Below are the code and all the weights of a small trained network. Each question names an input and a class and asks about switching units off, where a switched-off unit gives its printed mean instead of its output.

import numpy as np


def w(rows, s, z=0):
    codes = np.array(rows[::2]) - 128.0
    scale = np.full(codes.shape[1], s)
    scale[-1] = z or s
    return codes * scale


def f(y):
    return y / 2 * (1 + np.tanh(0.7978845608 * (y + 0.044715 * y**3)))


def log_softmax(a):
    a = a - a.max(-1, keepdims=True)
    return a - np.log(np.exp(a).sum(-1, keepdims=True))


def net(x, mask):
    res = np.array(x, float).reshape(1, 6) / 4 @ E
    y = f(res @ A[0][:, :-1].T + A[0][:, -1])
    res = res + np.where(mask, y, B[0][:, -1]) @ B[0][:, :-1]
    return log_softmax(res[-1] @ U[:, :-1].T + U[:, -1])


A, B = {}, {}
E = w([
[131,129,126],'x0',
[135,123,115],'x1',
[198,22,255],'x2',
[122,132,136],'x3',
[127,126,127],'x4',
[2,31,95],'x5',
],0.0072)
A[0] = w([
[109,145,152,162],'N1',
[142,111,141,23],'N2',
[243,97,194,145],'N3',
[107,160,111,39],'N4',
[138,156,147,37],'N5',
[147,124,52,56],'N6',
[104,170,112,108],'N7',
[164,82,134,16],'N8',
[105,247,126,120],'N9',
[155,134,122,48],'N10',
[125,146,110,18],'N11',
[147,188,169,31],'N12',
[125,117,154,137],'N13',
[93,164,100,60],'N14',
[118,121,197,49],'N15',
[95,169,175,208],'N16',
[139,87,151,84],'N17',
[161,162,103,154],'N18',
[117,155,89,82],'N19',
[129,128,126,125],'N20',
[122,84,105,74],'N21',
[149,116,114,208],'N22',
[66,220,86,88],'N23',
[168,79,132,2],'N24',
[71,79,128,44],'N25',
[85,183,137,65],'N26',
[112,124,199,66],'N27',
[47,80,157,58],'N28',
[126,114,191,48],'N29',
[98,170,120,67],'N30',
[133,115,114,97],'N31',
[113,134,140,54],'N32',
[173,218,170,63],'N33',
[176,69,161,36],'N34',
[172,195,152,48],'N35',
[39,75,54,101],'N36',
[116,99,124,85],'N37',
[100,58,179,138],'N38',
[212,118,87,121],'N39',
[153,97,135,143],'N40',
[111,118,128,42],'N41',
[106,99,118,31],'N42',
[81,116,145,56],'N43',
[134,167,162,76],'N44',
[160,183,119,129],'N45',
],0.015,0.0063)
B[0] = w([
[109,123,103,139],'N1',
[188,103,157,120],'N2',
[57,117,31,249],'N3',
[235,80,100,135],'N4',
[137,142,165,123],'N5',
[169,106,105,144],'N6',
[148,38,81,158],'N7',
[192,80,116,135],'N8',
[109,113,64,213],'N9',
[115,113,174,122],'N10',
[182,105,153,121],'N11',
[147,152,178,147],'N12',
[142,119,90,140],'N13',
[154,78,80,155],'N14',
[187,40,97,144],'N15',
[61,99,69,163],'N16',
[138,72,80,146],'N17',
[54,144,145,170],'N18',
[187,43,86,154],'N19',
[121,120,133,127],'N20',
[127,177,158,132],'N21',
[83,135,85,161],'N22',
[199,42,104,220],'N23',
[198,96,108,134],'N24',
[147,136,196,156],'N25',
[162,38,99,144],'N26',
[162,101,82,145],'N27',
[151,158,241,168],'N28',
[176,90,92,147],'N29',
[200,73,79,143],'N30',
[132,138,126,121],'N31',
[151,133,162,115],'N32',
[211,205,253,193],'N33',
[169,91,113,168],'N34',
[139,127,199,171],'N35',
[121,203,234,219],'N36',
[116,148,137,128],'N37',
[101,154,52,188],'N38',
[107,201,180,164],'N39',
[132,115,109,150],'N40',
[107,102,160,118],'N41',
[163,162,207,126],'N42',
[184,160,187,132],'N43',
[121,154,152,135],'N44',
[78,170,174,176],'N45',
],0.006,0.011)
U = w([
[161,50,2,78],'0',
[24,182,38,253],'1',
[123,204,217,44],'2',
],0.0063,0.0052)

Each question gives the input, the list of numbers given to net, and the class t.
The units are the neurons (one row each of A and B). Each row of codes is followed by its name. A weight is (code - 128) times the scale printed after its matrix; where a second scale follows, it is the last column's (A, B and U).
mask holds one flag per neuron, in row order. A switched-off neuron (its flag False) gives its mean, the last column of its row in B, instead of its output. The means were averaged over made-up inputs and are rounded, as every weight is.
A unit's drop is (log p(t) with every unit on - log p(t) with that unit switched off) / (log p(t) with every unit on - log p(t) with every unit switched off).
The circuit of an input: a set's keep is (log p(t) with only the set's units on - log p(t) with every unit switched off) / (log p(t) with every unit on - log p(t) with every unit switched off). Starting from the 12 units with the biggest drops (on a tie, the unit counted first), units are removed one at a time, each time the one whose removal leaves the highest keep (on an exact tie, the one counted first), for as long as the keep stays at least 0.8.
circuit, biggest first: the units of the circuit, biggest drop first
unit that matters most: the unit with the biggest drop
k most important neurons: the k neurons with the biggest drops, biggest first
drop of u: that unit's drop, to one decimal
input [2,4,-2,1,-7,-8], class 2: 2 most important neurons	(N33; N35)
input [4,-2,-4,3,6,-1], class 0: circuit, biggest first	(N23; N36; N39)
input [4,1,-4,-1,-5,5], class 2: circuit, biggest first	(N36; N3)
input [-2,-1,4,-8,5,5], class 2: circuit, biggest first	(N28; N3)
input [-2,3,-2,-7,5,8], class 2: unit that matters most	N36
input [-1,-2,-6,-7,3,-7], class 2: 2 most important neurons	(N33; N3)
input [8,5,3,-4,4,-3], class 1: 2 most important neurons	(N3; N23)
input [4,5,-8,6,-3,-8], class 0: 2 most important neurons	(N23; N9)
input [-7,-6,4,-6,8,-4], class 1: circuit, biggest first	(N3; N23)
input [-7,2,-2,0,8,-6], class 2: 3 most important neurons	(N33; N35; N38)
input [-4,5,-5,6,-2,-6], class 2: 2 most important neurons	(N33; N3)
input [-3,0,-5,4,-1,-7], class 2: 3 most important neurons	(N33; N3; N35)
input [8,-2,4,-1,-1,6], class 2: 2 most important neurons	(N28; N3)
input [5,4,-2,3,-1,7], class 2: most important neuron	(N36)
input [4,6,-5,-3,3,-7], class 2: drop of N3	0.3
input [-1,-6,-8,4,5,3], class 0: drop of N23	0.1
input [6,-5,-6,1,-2,6], class 0: drop of N4	0.1
